Here is a tiny trained network, its code and every weight. The questions are about switching its units off for an input and a target symbol, where a switched-off unit gives its printed mean instead of its output.

import numpy as np


def w(rows, s, z=0):
    codes = np.array(rows[::2]) - 128.0
    scale = np.full(codes.shape[1], s)
    scale[-1] = z or s
    return codes * scale


def f(y):
    return y / 2 * (1 + np.tanh(0.7978845608 * (y + 0.044715 * y**3)))


def softmax(a):
    e = np.exp(a - a.max(-1, keepdims=True))
    return e / e.sum(-1, keepdims=True)


def log_softmax(a):
    a = a - a.max(-1, keepdims=True)
    return a - np.log(np.exp(a).sum(-1, keepdims=True))


def net(x, mask):
    ids = ['ΛΞγδζημπσφψω'.index(c) for c in x.split()]
    T = len(ids)
    res = E[ids] + P[:T]
    q, k, v = (res @ M[0].T for M in (Q, K, V))
    z = softmax(np.where(np.tri(T) > 0, q @ k.T / 4**0.5, -1e9)) @ v
    res = res + np.where(mask[0], z, O[0][:, -1]) @ O[0][:, :-1]
    y = f(res @ A[0][:, :-1].T + A[0][:, -1])
    res = res + np.where(mask[1:13], y, B[0][:, -1]) @ B[0][:, :-1]
    return log_softmax(res[-1] @ U[:, :-1].T + U[:, -1])


Q, K, V, O, A, B = {}, {}, {}, {}, {}, {}
E = w([
[119,144,125,97,92],'Λ',
[249,129,168,205,173],'Ξ',
[196,123,126,175,126],'γ',
[56,56,102,4,96],'δ',
[142,72,108,200,117],'ζ',
[145,140,142,115,147],'η',
[156,167,78,109,49],'μ',
[43,246,152,233,229],'π',
[143,104,92,10,232],'σ',
[234,164,103,213,99],'φ',
[52,11,107,87,184],'ψ',
[82,44,130,83,170],'ω',
],0.012)
P = w([
[98,81,248,138,44],'0',
[65,231,52,126,185],'1',
[246,54,58,113,13],'2',
[154,210,208,84,91],'3',
[61,224,46,144,176],'4',
[242,51,45,115,11],'5',
[170,176,195,91,100],'6',
[54,213,48,166,161],'7',
[235,44,41,116,5],'8',
[167,159,183,101,110],'9',
],0.012)
Q[0] = w([
[125,204,254,65,128],'H0',
[97,76,78,120,75],'H0',
[30,142,241,181,154],'H0',
[204,59,86,95,35],'H0',
],0.0079)
K[0] = w([
[213,160,101,40,177],'H0',
[68,42,170,97,65],'H0',
[153,205,2,66,242],'H0',
[123,118,145,177,41],'H0',
],0.0086)
V[0] = w([
[255,100,165,153,144],'H0',
[182,125,62,189,102],'H0',
[87,111,183,132,89],'H0',
[142,44,190,156,194],'H0',
],0.0094)
O[0] = w([
[118,145,118,26,20,162],'H0',
[201,132,120,42,115,65],'H0',
[29,121,76,203,118,252],'H0',
[79,254,17,60,107,149],'H0',
],0.0084,0.0025)
A[0] = w([
[215,232,184,252,2,128],'N0',
[211,128,98,50,86,85],'N1',
[200,141,232,96,96,3],'N2',
[39,217,62,181,158,29],'N3',
[125,153,134,93,126,83],'N4',
[34,47,149,130,57,113],'N5',
[202,121,126,25,37,89],'N6',
[62,251,122,53,125,91],'N7',
[221,66,100,121,9,190],'N8',
[91,27,51,182,170,100],'N9',
[33,240,161,128,95,191],'N10',
[159,62,90,94,114,188],'N11',
],0.008,0.0055)
B[0] = w([
[105,67,105,9,120,204],'N0',
[160,149,167,204,158,198],'N1',
[21,85,99,167,78,166],'N2',
[254,111,113,22,54,197],'N3',
[115,78,53,98,128,127],'N4',
[199,218,141,67,156,170],'N5',
[202,144,134,225,131,228],'N6',
[22,86,146,141,78,168],'N7',
[28,136,146,101,251,248],'N8',
[142,19,113,159,140,186],'N9',
[88,110,206,116,95,184],'N10',
[165,155,222,150,113,183],'N11',
],0.0064,0.011)
U = w([
[73,163,108,225,101,181],'Λ',
[232,170,139,60,143,174],'Ξ',
[139,166,69,146,115,170],'γ',
[90,12,235,75,103,204],'δ',
[172,46,105,230,29,137],'ζ',
[112,156,98,165,150,146],'η',
[182,82,106,120,30,62],'μ',
[197,87,203,113,139,168],'π',
[96,134,82,40,204,24],'σ',
[253,91,91,47,62,44],'φ',
[115,50,94,135,144,2],'ψ',
[75,53,115,149,150,10],'ω',
],0.0076,0.0032)

Each question gives the input, a string of symbols that net reads in full, and the target symbol t.
The units are the heads (4 rows each of Q, K, V and O) and the neurons (one row each of A and B). Each row of codes is followed by its name. A weight is (code - 128) times the scale printed after its matrix; where a second scale follows, it is the last column's (O, A, B and U).
mask holds one flag per unit, heads first, then neurons. A switched-off unit (its flag False) gives its mean, the last column of its rows in O or B, instead of its output. The means were averaged over made-up inputs and are rounded, as every weight is.
A unit's drop is (log p(t) with every unit on - log p(t) with that unit switched off) / (log p(t) with every unit on - log p(t) with every unit switched off).
The circuit of an input: a set's keep is (log p(t) with only the set's units on - log p(t) with every unit switched off) / (log p(t) with every unit on - log p(t) with every unit switched off). Starting from the 12 units with the biggest drops (on a tie, the unit counted first), units are removed one at a time, each time the one whose removal leaves the highest keep (on an exact tie, the one counted first), for as long as the keep stays at least 0.8.
units of the circuit, in order: the units of the circuit, biggest drop first
most important unit: the unit with the biggest drop
top k neurons: the k neurons with the biggest drops, biggest first
input δ ζ σ σ μ ω φ Λ ψ, target ζ: top 2 neurons => N9, N8
input ζ ψ γ μ, target δ: top 2 neurons => N0, N8
input δ φ δ Ξ, target δ: units of the circuit, in order => N2, H0
input σ π γ π δ σ δ ω μ, target π: most important unit => N8
input δ ψ Λ ψ μ η φ ω σ, target ζ: top 2 neurons => N8, N9
input σ δ μ, target π: units of the circuit, in order => N8, N6, H0
input γ φ η σ δ, target δ: units of the circuit, in order => N7, N10
input δ δ γ φ φ σ δ φ ω, target ζ: units of the circuit, in order => H0, N8
input μ Λ ζ Ξ, target δ: top 2 neurons => N0, N2
input Ξ η ζ μ ω μ, target Λ: top 2 neurons => N8, N6
input δ ψ γ μ ζ ω φ σ δ, target ζ: units of the circuit, in order => H0, N9
input ψ Ξ π, target φ: units of the circuit, in order => N3, H0, N8
input δ ψ σ, target ζ: units of the circuit, in order => H0, N8
input δ σ σ φ η η ψ φ π π, target π: units of the circuit, in order => H0
input π σ δ ζ σ σ δ φ, target φ: units of the circuit, in order => N3, N8, N0
input Ξ Ξ σ ω φ, target φ: top 4 neurons => N3, N8, N0, N2
input ω φ Ξ Λ μ Λ μ μ, target μ: top 4 neurons => N3, N8, N7, N10
input Ξ σ ζ σ γ δ, target Λ: top 3 neurons => N6, N7, N8
input ψ δ σ φ ω σ π ζ, target ζ: top 3 neurons => N8, N9, N3
input φ ζ Ξ π, target δ: units of the circuit, in order => N10
input δ δ π, target ζ: top 3 neurons => N8, N9, N5
input Ξ Λ σ μ Λ δ, target Λ: top 2 neurons => N6, N7
